Here is a tiny trained network, its code and every weight. The questions are about switching its units off for an input and a class, where a switched-off unit gives its printed mean instead of its output.

import numpy as np


def w(rows, s, z=0):
    codes = np.array(rows[::2]) - 128.0
    scale = np.full(codes.shape[1], s)
    scale[-1] = z or s
    return codes * scale


def norm(h):
    return h / np.sqrt((h * h).mean(-1, keepdims=True) + 1e-5)


def f(y):
    return np.maximum(y, 0)


def log_softmax(a):
    a = a - a.max(-1, keepdims=True)
    return a - np.log(np.exp(a).sum(-1, keepdims=True))


def net(x, mask):
    res = np.array(x, float).reshape(1, 2) / 4 @ E
    u = 0
    for l in range(3):
        y = f(norm(res) @ A[l][:, :-1].T + A[l][:, -1])
        res = res + np.where(mask[u : u + 10], y, B[l][:, -1]) @ B[l][:, :-1]
        u += 10
    return log_softmax(norm(res)[-1] @ U[:, :-1].T + U[:, -1])


A, B = {}, {}
E = w([
[217,139,90,124,171,162,114],'x0',
[128,2,137,132,196,133,134],'x1',
],0.0084)
A[0] = w([
[200,124,100,134,156,180,112,59],'L0N1',
[99,187,163,92,4,78,163,142],'L0N2',
[129,122,102,132,119,120,146,100],'L0N3',
[178,242,84,119,99,159,109,111],'L0N4',
[127,255,106,122,59,136,128,1],'L0N5',
[216,129,79,88,183,162,108,37],'L0N6',
[99,149,126,156,156,147,120,101],'L0N7',
[204,131,94,89,175,159,111,83],'L0N8',
[108,132,119,86,111,104,139,68],'L0N9',
[149,224,88,141,124,158,102,118],'L0N10',
],0.008,0.0046)
B[0] = w([
[113,129,106,149,117,167,137,181],'L0N1',
[105,128,114,160,108,170,87,255],'L0N2',
[118,128,121,120,147,126,120,128],'L0N3',
[224,179,123,99,79,90,92,243],'L0N4',
[152,135,222,92,248,52,121,231],'L0N5',
[104,135,90,152,121,163,141,196],'L0N6',
[131,121,127,118,126,140,121,128],'L0N7',
[90,125,98,140,102,162,132,193],'L0N8',
[135,120,118,139,105,131,140,137],'L0N9',
[174,187,135,86,97,125,106,216],'L0N10',
],0.012,0.0081)
A[1] = w([
[118,153,128,127,163,114,149,80],'L1N1',
[154,185,148,60,133,2,116,63],'L1N2',
[116,139,152,166,145,122,70,6],'L1N3',
[142,137,125,100,125,60,132,63],'L1N4',
[176,94,153,94,219,15,194,51],'L1N5',
[54,126,101,135,98,155,187,53],'L1N6',
[250,116,130,117,180,137,122,105],'L1N7',
[172,78,193,64,201,22,184,26],'L1N8',
[115,83,178,88,152,96,164,48],'L1N9',
[153,45,106,124,128,129,170,73],'L1N10',
],0.007,0.0023)
B[1] = w([
[138,146,138,119,109,141,124,128],'L1N1',
[165,124,254,78,242,89,55,254],'L1N2',
[146,107,120,125,100,155,227,157],'L1N3',
[121,137,121,123,151,139,82,158],'L1N4',
[220,100,59,34,139,115,195,169],'L1N5',
[140,98,191,146,152,44,122,176],'L1N6',
[45,113,177,193,111,137,96,202],'L1N7',
[197,126,97,98,45,75,197,182],'L1N8',
[153,153,101,95,88,86,124,168],'L1N9',
[160,115,78,106,145,92,141,187],'L1N10',
],0.0063,0.0052)
A[2] = w([
[196,167,144,61,168,46,121,66],'L2N1',
[2,107,101,132,183,188,211,2],'L2N2',
[129,147,113,124,122,120,132,86],'L2N3',
[179,105,178,107,115,115,192,134],'L2N4',
[149,151,140,136,114,136,195,70],'L2N5',
[193,236,111,144,136,160,127,142],'L2N6',
[173,212,177,89,128,41,110,30],'L2N7',
[54,105,169,134,110,140,92,100],'L2N8',
[150,227,188,84,118,66,143,18],'L2N9',
[141,217,90,164,103,111,120,140],'L2N10',
],0.0086,0.0035)
B[2] = w([
[95,58,176,73,122,93,146,247],'L2N1',
[179,88,200,153,240,122,78,171],'L2N2',
[125,116,110,121,154,135,135,131],'L2N3',
[130,150,73,108,68,162,135,172],'L2N4',
[121,189,110,117,128,121,138,131],'L2N5',
[80,201,128,78,70,110,135,230],'L2N6',
[144,11,247,71,254,124,73,254],'L2N7',
[73,159,133,186,72,76,185,165],'L2N8',
[164,110,216,82,242,145,61,231],'L2N9',
[137,166,147,69,99,113,109,190],'L2N10',
],0.0075,0.0076)
U = w([
[140,218,33,102,47,196,122,122],'0',
[3,130,179,245,70,86,156,143],'1',
[126,171,127,157,153,114,183,1],'2',
[150,53,83,37,93,52,193,143],'3',
[121,62,82,221,222,199,115,151],'4',
[152,172,243,49,157,99,37,165],'5',
],0.014,0.008)

Each question gives the input, the list of numbers given to net, and the class t.
The units are the neurons (one row each of A and B). Each row of codes is followed by its name. A weight is (code - 128) times the scale printed after its matrix; where a second scale follows, it is the last column's (A, B and U).
mask holds one flag per neuron, layer by layer. A switched-off neuron (its flag False) gives its mean, the last column of its row in B, instead of its output. The means were averaged over made-up inputs and are rounded, as every weight is.
A unit's drop is (log p(t) with every unit on - log p(t) with that unit switched off) / (log p(t) with every unit on - log p(t) with every unit switched off).
unit that matters most: the unit with the biggest drop
top k neurons: the k neurons with the biggest drops, biggest first
top k neurons in layer l: the k neurons of layer l with the biggest drops, biggest first
drop of u: that unit's drop, to one decimal
input [-6,6], class 3: unit that matters most	L0N2
input [-8,6], class 3: top 3 neurons	L0N2, L0N8, L0N6
input [-5,3], class 1: top 2 neurons	L0N5, L0N4
input [-6,-2], class 1: top 2 neurons	L0N2, L0N4
input [2,8], class 4: top 2 neurons	L0N5, L0N4
input [-3,3], class 3: top 4 neurons	L0N2, L0N4, L0N8, L0N6
input [-2,4], class 3: top 2 neurons	L0N2, L0N4
input [-7,6], class 3: top 2 neurons	L0N2, L0N8
input [-2,3], class 3: top 2 neurons	L0N2, L0N4
input [8,3], class 4: top 2 neurons	L0N4, L0N10
input [1,3], class 4: top 2 neurons in layer 0	L0N5, L0N4
input [7,2], class 0: top 2 neurons	L0N5, L2N7
input [-8,5], class 1: top 2 neurons	L0N5, L0N4
input [1,5], class 4: unit that matters most	L0N5
input [-8,-3], class 1: drop of L0N4	0.6
input [6,-1], class 0: drop of L0N5	0.1
input [6,8], class 4: drop of L1N3	0.0
input [-5,-1], class 1: drop of L0N4	0.1
